(in the rows, 128 means zero)
Each row of numbers stands for one node and depends on some of the facts below. Use the named rows to name the rest.

Named rows:
[133 113 115 109 136 103 126 156 122 119 101 136 124 117 128 134 124 120
 134 129 134 150 130 128 129 136 141 114 122 128 134 151 143 126 115 133
 128 128 111 139 131 142 138 137 127 123 144  99 138 143]: ladil
[149  97 116 142 141  66 142  53 137 125 166 110 119 136 127 119 123 118
 142 111 160 114 115 128 145 128 166 132 118 131 165 109 120 128 120 121
 121 117 133 111 139 124 122 125 114 124 204 144  95 124]: plupom
[145 122 114 116 137 106 130 114 125 122 126 135 102 124 145 118 130 123
 131 126 146 151 125 129 137 130 122 120 137 143 114 114 161 121 121 135
 136 129 120 141 148 134 136 120 122 123 196 134 107 121]: fistul
[111  61 131 120 137 105 122 124 139 133 118 150 128 136 105 144 115 113
 110 120  96 112 115 133 118 147  93 109 133 122 117 194 143 142 175 101
 122 132 109 136 137 123 144 151 142 126  90  79 132 131]: sigres
[131 131 117 109 140 106 124 160 120 119 105 137 126 114 142 130 128 119
 129 138 133 149 134 132 126 134 132 120 123 131 131 147 142 128 122 132
 128 135 114 140 130 139 144 133 129 126 164  93 140 138]: kevinu
[142 102 135 138 128 132 123 110 142 119 147 124 115 137 121 116 122 130
 134 113 140 124 118 115 147 127 121 114 131 140  83  97 138 123 132 129
 121 124 123 137 142 139 136 122 115 125 139 143  90 116]: zufu
[125 102 114 128 141 102 125 127 136 115 134 141 131 135 123 144 125 123
 140 130 122 131 125 141 132 134 157 128 105 122 124 118 119 128 117 106
 120 131 120 125 116 151 135 142 130 120 124 120 144 141]: teklek
[116 115 118 120 129 132 112 159 129 128 123 132 119 122 136 125 128 126
 128 124 140 129 121 128 137 131 143 123 114 130 136 134 135 125 120 138
 116 132 113 137 119 150 133 134 149 127 122 130 151 151]: droflo
[150  95 137 126 135 143 119 152 133 117 126 122 136 128 123 134 116 120
 142 120 148 139 127  99 134 136 145 103 117 124 112 121 107 133  97 129
 117 125 121 143 136 153 135 133 118 128  96  48 144 129]: tropuplu
[133 126 119 108 139 104 123 148 119 119 106 136 122 111 139 133 132 120
 130 137 134 147 132 126 129 133 138 112 120 125 144 142 138 127 125 131
 129 139 117 140 130 135 143 132 125 126 152  97 142 137]: dregok
[118 134 119 108 132 134 137  98 117  96 124 153 128  86 161 116 140 111
 128 140 137 158 130 109 141 125 123 124 135 122  95 113 178 107  80 142
 139 123 103 132 161 111 114 127 125 134 203 207  98 109]: foru
[129 134 124 108 134 109 130 146 118 117 110 141 129 100 141 133 131 119
 131 136 130 149 134 121 133 132 134 121 118 125 133 156 150 124 115 134
 129 135 110 134 130 131 144 134 127 128 156 113 137 139]: skuru
[138 147 143 129 134 136 120 106 127 121 138 125 144 109 157 124 141 124
 125 144 129 110 136 116 137 124 154 112 120 127 134 139 112 128 156 120
 123 159 142 136 115 117 148 131 124 130 132 137 140 131]: degregu
[135 109 125 127 125 113 126  86 133 135 130 120 128 157  97 116 130 129
 120 106 128 148 120 141 137 136  88 113 129 139  92 114 161 120 142 121
 123 115 125 145 144 128 136 137 116 121 129 185  90 114]: trurir
[136 135 119 104 142 101 122 158 117 121 110 134 118 101 150 136 135 121
 130 143 142 152 135 127 121 129 141 111 127 122 144 155 144 125 121 136
 131 152 124 137 134 125 142 132 127 123 155 109 123 138]: satar
[126 111 137 125 126 133 114 117 129 133 123 124 146 138 108 125 129 123
 119 118 115 134 125 129 130 135 116 117 113 129 122 144 128 124 132 119
 113 125 123 142 125 133 141 147 132 127  88 146 140 133]: veskulur
[124  89 127 123 141 104 118 132 130 121 122 139 127 142 128 135 133 125
 134 131 126 136 125 136 139 131 180 130 113 125 133  99 114 122 131 110
 119 136 125 124 115 149 139 144 129 123 124 108 135 145]: zogolir
[137 114 115 125 133 143 120 151 119 122 115 121 126 133 131 110 117 133
 126 129 140 136 128 136 133 128 118 122 108 139 113 144 161 123 147 135
 110 127 122 135 111 163 152 137 143 127 140 144 144 141]: pepok

There are 2 kinds of fact about the nodes: zenu, nafos.
batol zenu midel; bedon zenu plitrun; bedon zenu trufles; bedon zenu ladil; bofli zenu drotil; bofli zenu gigas
braflok zenu lukisol; braklok zenu tropuplu; bratil zenu diskeflu; bratil zenu sigres; brekes zenu gugefus; brosken zenu sibe
damak zenu sigres; diflim zenu vubi; diflim zenu bomum; diflim zenu fustur; diflim zenu gugefus; dredre zenu nefak
dredre zenu fustur; dridron zenu piflel; dridron zenu lofi; dridron zenu flolasten; dridron zenu gredis; dridron zenu ziflibras
driplenil zenu zogolir; driplenil zenu fostapen; driplenil zenu nipabra; droflan zenu skuru; droflan zenu bivos; feve zenu skerak
feve zenu brodristas; feve zenu feno; feve zenu foli; feve zenu ponum; fistul zenu flesteple; flobra zenu ploskol
flobra zenu flovok; flobra zenu kevinu; flobra zenu gopul; flobra zenu floros; flobra zenu druskis; flupul zenu stasoklum
flurim zenu zibe; foru zenu giplol; fotu zenu brubro; fotu zenu zustin; geflu zenu mumur; geflu zenu bazu
gokun zenu lukisol; gokun zenu druskis; grotos zenu visen; grotos zenu mumur; grotos zenu devak; grotos zenu giplol
grotos zenu veskulur; grudre zenu drodratri; grudre zenu plitrun; gruskan zenu zogolir; gruskan zenu tropuplu; gruskan zenu mumur
gruskan zenu devak; gruskan zenu plekliron; gruskan zenu tifleza; gruskan zenu bazu; klezol zenu plarir; klezol zenu ponum
klinos zenu giplol; lezar zenu skuru; lezar zenu flolasten; lezar zenu giplol; lezar zenu rostisil; lupu zenu raluk
medril zenu basen; naflas zenu diskeflu; naflas zenu flovok; naflas zenu ponum; notron zenu fostapen; notron zenu nodrum
pedi zenu moten; pigrus zenu klalisam; pleflim zenu foli; plupom zenu baman; plupom zenu sekedrik; plupom zenu sibe
pluros zenu zure; pluros zenu gratru; pluros zenu nobil; pluros zenu veskulur; pluros zenu gopul; pluros zenu sigres
pluvi zenu bredroben; poda zenu klalisam; poda zenu moklum; poda zenu klapes; pudrubi zenu mumur; pudrubi zenu tifleza
riton zenu nodrum; riton zenu foli; ritrezin zenu ploskol; ritrezin zenu gopul; sabrik zenu sibe; siklil zenu plestos
skikloste zenu kluklum; skikloste zenu sekedrik; skikloste zenu soklu; skikloste zenu teklek; skofufles zenu talil; skofufles zenu kevinu
skubonok zenu seploka; skubonok zenu ziflibras; skubonok zenu sigres; sotras zenu skegratir; sotras zenu gratru; stabru zenu drodratri
stabru zenu flolasten; stagretro zenu pepok; stagretro zenu brubro; stagretro zenu pludrol; statobri zenu mumur; statobri zenu pludrol
statobri zenu gopul; statobri zenu druskis; statobri zenu sigres; statobri zenu fazano; stopon zenu visen; stopon zenu bivos
stopon zenu gredis; stopon zenu skatre; stopon zenu fazano; testan zenu zitos; tobrar zenu gratru; tobrar zenu stograk
tralal zenu plazo; trurir zenu drezi; trusor zenu pepok; trusor zenu zukivu; trusor zenu rotuna; trusor zenu drubra
vetas zenu grumu; vetas zenu fufar; vetas zenu daflam; vodrim zenu braple; vutor zenu pepok; vutor zenu pludrol
vutor zenu tikler; zitem zenu guklur; zitem zenu basen; zitem zenu zustin; zitem zenu gugefus; zotre zenu tikler
zotre zenu stasoklum; zotre zenu mista; zotre zenu daflam; zufu zenu raluk; zufu zenu vekubal; zufu zenu ziken
zukla zenu klalisam; zukla zenu satar; zukla zenu gugefus; batol nafos flupul; bazu nafos ritrezin; biful nafos trufles
bivos nafos brosken; bofli nafos siklil; bofli nafos trufles; bomum nafos ziken; brabir nafos fostapen; brabir nafos ridrar
brabir nafos dedo; brabir nafos rigi; braflok nafos gremul; braflok nafos pigrus; braklok nafos bronon; braple nafos zitos
bratil nafos grotos; bredroben nafos grotos; brekes nafos feno; bronon nafos plunor; bronon nafos brosken; brosken nafos ziken
brosken nafos ritrezin; brubro nafos bredroben; brubro nafos stuflem; brubro nafos daflam; brubro nafos pudrubi; brubro nafos ritrezin
brunudon nafos dedo; brunudon nafos trusor; daflam nafos pludrol; dedo nafos gruskan; degregu nafos pludrol; devak nafos naflas
didal nafos foru; dreden nafos nufi; dreden nafos pedi; dredre nafos diskeflu; dredre nafos drubra; drezi nafos bomum
drezi nafos tralal; driplenil nafos klezol; drodratri nafos basen; drodratri nafos zitos; drodratri nafos degregu; drodratri nafos druskis
droflo nafos flurim; droflo nafos nolok; drotil nafos feno; druskis nafos pludrol; druskis nafos ritrezin; fazano nafos fibro
feve nafos visen; flesteple nafos riton; flesteple nafos gruskan; flobra nafos plarir; flobra nafos klapes; flolasten nafos bratil
flolasten nafos trufles; flupul nafos naflas; flurim nafos regrul; foli nafos dubim; foli nafos lezar; fostapen nafos rigi
fufar nafos plestos; fustur nafos tralal; fustur nafos degregu; fustur nafos stograk; gigas nafos naflas; gigas nafos ritrezin
giplol nafos diskeflu; giplol nafos drezi; gopul nafos vodrim; gredis nafos rukluklus; gremul nafos pludrol; grudre nafos bomum
grumu nafos flupul; gruskan nafos grudre; guklur nafos devak; kevinu nafos zukla; klalisam nafos diskeflu; klalisam nafos bazu
klinos nafos raluk; kular nafos fufar; ladil nafos geflu; lezar nafos ridrar; lezar nafos pluros; lezar nafos trufles
lokek nafos pudrubi; lukisol nafos klezol; medril nafos naflas; medril nafos fotu; mista nafos samobre; mista nafos stasoklum
moklum nafos roplik; moten nafos stagretro; mumur nafos klinos; nipabra nafos ridrar; nipabra nafos pivatris; nobil nafos trufles
noflu nafos satar; pedi nafos pludrol; pedi nafos stasoklum; pepok nafos droflan; pepok nafos mista; piflel nafos moten
pigrus nafos klezol; plarir nafos diskeflu; plarir nafos druskis; plazo nafos druskis; pleflim nafos pluros; plekliron nafos dubim
plekliron nafos fostapen; plekliron nafos gruskan; plestos nafos ritrezin; plezom nafos kevinu; plitrun nafos ridrar; plitrun nafos degregu
plitrun nafos druskis; ploskol nafos siklil; plunor nafos ritrezin; plupom nafos visen; plupom nafos pudrubi; plupom nafos grudre
poda nafos nipabra; ponum nafos brekes; pudrubi nafos bratil; pupuron nafos ritrezin; regrul nafos druskis; regrul nafos feno
ridrar nafos gremul; rigi nafos bazu; ritrezin nafos pludrol; ritrok nafos trufles; ritrok nafos ziflibras; roplik nafos drezi
rostisil nafos masol; rotuna nafos bofli; rotuna nafos lupu; rotuna nafos drodratri; rotuna nafos flolasten; rotuna nafos batol
rukluklus nafos bomum; sabrik nafos klezol; samobre nafos lezar; samobre nafos regrul; sibe nafos sekedrik; sibe nafos plupom
sigres nafos soklu; sigres nafos kular; skatre nafos visen; skerak nafos skegratir; skikloste nafos lezar; skikloste nafos klezol
skobek nafos pludrol; skobek nafos zitos; skubonok nafos stopon; sotras nafos diskeflu; sotras nafos statobri; sotras nafos daflam
stagretro nafos pludrol; stagretro nafos ritrezin; statobri nafos feno; stegrel nafos fibro; stegrel nafos feno; steplokim nafos gremul
steplokim nafos druskis; steplokim nafos feno; stograk nafos ritrezin; stopon nafos pludrol; stuflem nafos brekes; stuflem nafos ritrezin
talil nafos siklil; talil nafos soklu; teklek nafos gridil; teklek nafos visen; teklek nafos skegratir; tifleza nafos regrul
tikler nafos statobri; tikler nafos zotre; tobrar nafos tralal; tobrar nafos bredroben; tralal nafos basen; tropuplu nafos pluvi
tropuplu nafos gruskan; tropuplu nafos klapes; trurir nafos vadra; trurir nafos soklu; truris nafos pludrol; trusor nafos pluros
trusor nafos degregu; tulu nafos lupu; vadra nafos stopon; vekubal nafos skobek; veskulur nafos vadra; veskulur nafos pludrol
visen nafos grotos; visen nafos degregu; vutor nafos soklu; zibe nafos dredre; ziflibras nafos pludrol; ziken nafos degregu
ziken nafos ritrezin; zitem nafos pluros; zitem nafos stabru; zogolir nafos bratil; zogolir nafos midel; zufu nafos pluros
zufu nafos ziken; zure nafos pluse; zustin nafos druskis

Name these rows:
No name comes twice in this set of rows, the named rows included.
[119  83 111 116 142 107 120 119 135 118 130 149  83 114 145 131 122 115
 120 129 128 120 112 132 128 135 111 116 149 136 116 156 158 137 154 114
 142 138 105 139 156 124 129 122 142 125 191  98 117 120]	damak
[126 145 118 122 126 146 119  97 122 117 134 134 106 119 153 103 134 126
 120 128 148 128 125 125 141 125 116 116 131 139 118 102 160 121 153 140
 134 143 123 143 140 122 131 120 131 129 189 192 119 124]	droflan
[136 119 153 115 124 110 122 109 133 127 124 140 100 110 157 112 149 126
 121 141 129 103 126 105 160 118 163 121 169 143  95 126 139 120 161 136
 138 149 126 135 136 110 144 107 113 130 185 134  81 130]	naflas
[136  75 132 127 134 164 116 112 129 122 157 109  89 123 181 102 137 126
 115 134 145 109 113 151 139 121 132 118 146 150 118 132 136 133 134 111
 130 133 127 153 137 139 126 118 149 134 175 138 159 112]	statobri
[123  85 133 126 132 112 116 133 137 131 111 142 123 141  96 127 127 128
 132 124 121 127 125 125 146 132 168 132 120 123 110 123 143 117 147 122
 111 130 120 116 114 155 146 143 135 124 102 128 104 150]	rotuna
[128 104 132 129 131 120 116  88 134 127 126 140 112 150 108 108 133 130
 124 120 132 134 122 125 149 129 137 127 136 132 101  85 156 115 164 126
 125 146 130 126 139 129 144 128 122 125 161 174  76 128]	bofli
[147 110 118 134 137 137 106 124 139 127 141 120  94 139 118 129 114 134
 136 117 155 139 122 106 126 124 132 110 134 123  95  78 161 118 135 131
 123 145 127 133 151 139 131 120 128 115 114 192  71 127]	zitem
[163 126 130 136 134 136 134  92 140 104 159 130 126 116 156 113 127 127
 139 133 141 119 128 107 143 120 130 113 128 140  84 112 122 125 134 121
 133 137 130 141 142 127 133 116 105 126 175 155  96 113]	grudre
[126 151 124 131 112 131 122 101 148 120 128 145 117 148 121 122 130 131
 136 110 131 130 119  96 160 132 120 100 122 147  95  76 116 130 158 143
 139 142 117 147 140 135 126 117 108 124 149 109 109 127]	pleflim
[121  87 125 132 144 113 121  74 145 116 154 159  92 123 156 128 132 120
 120 140 118  88 115 132 140 127 150 126 144 132 109 124 134 136 192  94
 140 158 122 126 136 115 129 120 141 127 194 142 110 123]	bratil
[134  89 151 117 126 107 121 153 137 136 115 126 120 125 112 132 135 125
 129 123 127 115 124 117 151 127 159 126 132 128 102 148 117 118 113 131
 110 121 119 132 121 145 145 135 122 128  84 114 106 141]	gigas
[154  86 132 135 131 147 125 122 142 117 152 112 103 128 142 114 116 127
 132 115 144 118 115 127 146 128 109 109 138 147  77 125 132 133 120 128
 123 113 115 151 144 149 130 117 124 126 145 128 119 111]	flobra
[133 148 127 118 128 128 119 118 121 125 121 129 134 115 146 125 135 125
 120 135 129 132 133 127 131 130 130 112 117 132 148 151 136 128 149 132
 124 148 128 142 120 122 148 131 135 128 138 141 152 135]	nufi
[126 173 131 118 119 146 107 130 120 122 133 122 127  94 186 116 153 124
 119 147 139 109 133 123 142 119 154 115 123 143 150 151 117 127 138 140
 129 164 128 148 110 118 140 121 144 134 156 144 176 143]	feno
[117 106 147 118 119 153 133 135 131 102 140 141 167  81 157 142 130 109
 135 129 126 127 127  96 145 125 130 123 106 113  86 149 131 112  43 135
 114 102  95 132 140 123 110 146 131 138  88 181 127 120]	giplol

Now the same nodes, written a new way:
Some rows with their names:
[107 108 111 120 139 109 127 139 130 135 153 139 126 141]: flesteple
[118 169  65 200 114  92 164 140 140 122 101  94 121 127]: riton
[134 106 123 104 131 120 163 121 127 163 131 132 138 123]: ziken
[136  99 146 120 132 136 154 103 192 136 100 140  75 140]: tifleza
[132  91 152 130 106 128 101 139 142 121 186 113  54 126]: guklur
[128 114 114 129 123 121 166 129 131 147 115 123 119 126]: fostapen
[117 132 125 126 126 114 152 105 100  90 157 136 189 108]: trusor
[134 108 125 119 136 137 137 108 127 157 139 139 122 142]: vekubal
[126 167 142 170 151 157  55 130 164 148 138 105 187 101]: bratil
[138 178 133 149 122 137 122 132  70 113 108 124 158  98]: siklil
[138 104 125 105 130 140 145 112 128 156 133 134 121 129]: plestos
[127 158 151 166 138 152 103 116  68 119 155 139 136 128]: ploskol
[116 148 128 123 133 132 115 162  90 112  98 115 110 129]: masol
[123 152 119 142 121 135 105 144 111  88 115 119 125 133]: bedon
[135 153 138 135 128  94 144 147  69 141 105 116 158  90]: trufles
[125 126 111 118 117 132 131 122 162 132 118 130 131 141]: dredre
[130 114 123 113 138 121 113 106 148 166 171 146 125 143]: fustur
[133 112 136 113 148 119  98  86 156 130 186 143 137 140]: brubro

Rows to name:
No name comes twice in this set of rows, the named rows included.
[126 113 119  85 130 124 151 136 127 133  95 118 129 135]	drubra
[139 117 121 115 121 151 154 104 137 139 112 137 149 114]	stopon
[122 109 116 113 138 117 133 122 126 149 147 137 132 135]	gredis
[130 104 118 111 131 129 155 114 148 153 120 129 129 148]	plarir
[133 101 129 133 136 130 136 102 139 156 156 146 142 142]	plitrun
[134 110 122 113 139 128 126 106 139 150 155 142 148 139]	drodratri
[126 111 113  88 131 107 153 135 128 165 124 130 141 116]	bomum
[117 127 124 121 123  96 166 155  93 143 113 124 150 108]	dubim
[127 149 133 139 163  95  64 124 159 135 164 134  90 126]	zogolir
[126 125 130 125 122 115 163 137 105 140 112 124 144 122]	pivatris

